[ 22   1   0   6  -6   2  -2   0   1   7  10   9   2   6  -8  -4  -1   2
   8  -2  -1  -3  -5   4   0  -2   2   2  -4   3  -4  -2   0   2   7  -1
   6   1  13  10   1   4 -24  10   1   2  -5  -7  -2   2  -6 -28   1   4
  -2  -2   5   5  -5   1   1   9   4]
zul
[ 22  -1  -1  31  -5  -2  -4  -9   3   2   8   4  -5   5  -6  -4  -1   0
   7  -1   9  -4  -4   0  -2  -8   3   3   0   3  -2  -2  -2  -7   6   0
   3   1  10  11   0  -2 -13   9  -2   0  -4 -11   4   6  -2 -26   2   4
   3  -3   2  -1  -2   4   0   5   3]
zul
[ 40  -4   2   7  -7  -5 -12  -2   2   7   8   7   0   3  -6  -3   0   7
   9  -1   3  -3  -3   0   0  -3   4  -2  -7   5   2  -3  -1 -11   9  -1
  11   1  18  16  -2  -8 -16  18  -2   2  -4 -11  -2  -9  -8 -35   5   2
  -9   0   2  -3   0   1   8   7   5]
sofo
[ 28  -2   3   6  -5   2  -7  -1   5  16   9   4   2   7   1  -1   2   3
  11  -3   4  -2  -7  10  -2  -3   6   0  -8   3  -3   0  -2 -11  13  -2
   4  -5  12  27   1  -1 -27  13  -3  -1 -10 -11   3   2  -1 -44   1   7
  -4   1  -1   5  -6   3  -6   7   2]
sofo
[ 13  -1   1   3  -6  -6   2  -8   1   8   8   2  -5   0  -7  -3   0   0
  13   0   3  -3  -3   3  -2  -7   1  -2   0   5  -1   0  -5  -9   9   3
   3  -3  11  28  -3  -6  -9  12  -4  -1  -1 -13   4   2   6 -28   3   4
   0  -4  -1   2  -3  -3   0   2   2]
sofo
[ 29   2   4   3  -8  -5  -7  35   9  16   7   5   1   6  -8  -1   0   3
  12  -3   2  -7 -11  12   0  -8   4   0  -3   3  -5  -1   2 -10  15   6
   8  -1   3  26   2   3 -18   9  -5  -2  -5 -11  -3   3  -2 -41   4   1
 -10 -11   2   6  -9   0  -2  11   1]
sofo
[ 24  -3   2   5  -2  -1  -9  -4   3   5   1   2   0   7   2   3   2  -2
   2  -3   0  -1  -2   3  -1   0   6  -2  -5   2  -4   1   6  -4   0  -9
   1   0   1  -1   1  -1  -7   4  -1  -4  -5  -8   3   3  -4 -26   1   4
  -5  -3   2   2  -2   1  -3   9  -1]
sofo
[ 14   0  -2   5  -5   4  -2  -1   5   6   9   7   0   7  -3  -1   3   6
  11  -1   2  -4  -9   6   0  -5   6  -2   1   2  -5  -4   1  -7  10   0
   4   4  13   6   1  -2 -25  15  -1   1  -4 -10   2  -1   0 -31  -3   0
  -2   0   4  -1  -3   0  -1   9   5]
zul
[ 21  -1  -1   4  -6   0  -5   5   5   8  11   9   2   4  -9   0 -11   4
   5   1   2  -9  -5   0   2   0   4  -2  -3   2   0   2  -5  -9  11   3
   7   0  17  12   1  -3 -23  14  -2  -2  -1  -7  -6 -23  -1 -21  -1   1
  -2  -3   1  -1  -1   0   0   6   8]
zul
[ 18  -1   0   3  -8  -2  -5  -1   4  15   6   6  -1   1  -5  -1   4   4
  11  -7   1  -4  -8   7  -3  -9   4  -3  -5   3  -5   0  -5  -7  15   7
   4  -6  11  20  -2   9 -15  13  -4  -2  -6  -8  -1   2   1 -34   4   1
  -6  -2   1   3  -5   0   1   1   3]
sofo
[ 17   1   3   3 -13   0  -5   6   4  14   5   6   3   0  -9   0  -3   4
   9  -4  -2  -5  -8   8  -1  -4   3   1  -2   1  -2  -1  -5  -7  11  11
   9  -5   9  23  -1   0 -20  11   1  -1  -4  -6  -7   2   3 -31   2  -3
 -10  -5  -2   4  -4   3   0   3   2]
sofo
[ 21   1  -1   4  -4  -1  -4  -6   4   5   7   7  -5   2  -4  -3   0  -2
   7   0   3  -8  -4   2   2  -2   4   0  -4   1  -1  -1   1  -8   2  -6
   4   0  11  10   0  -4 -12   8   1   3  -4  -9   4  -2   2 -20   1   3
  -3  -3   5  -4  -2   1   0   9   3]
zul
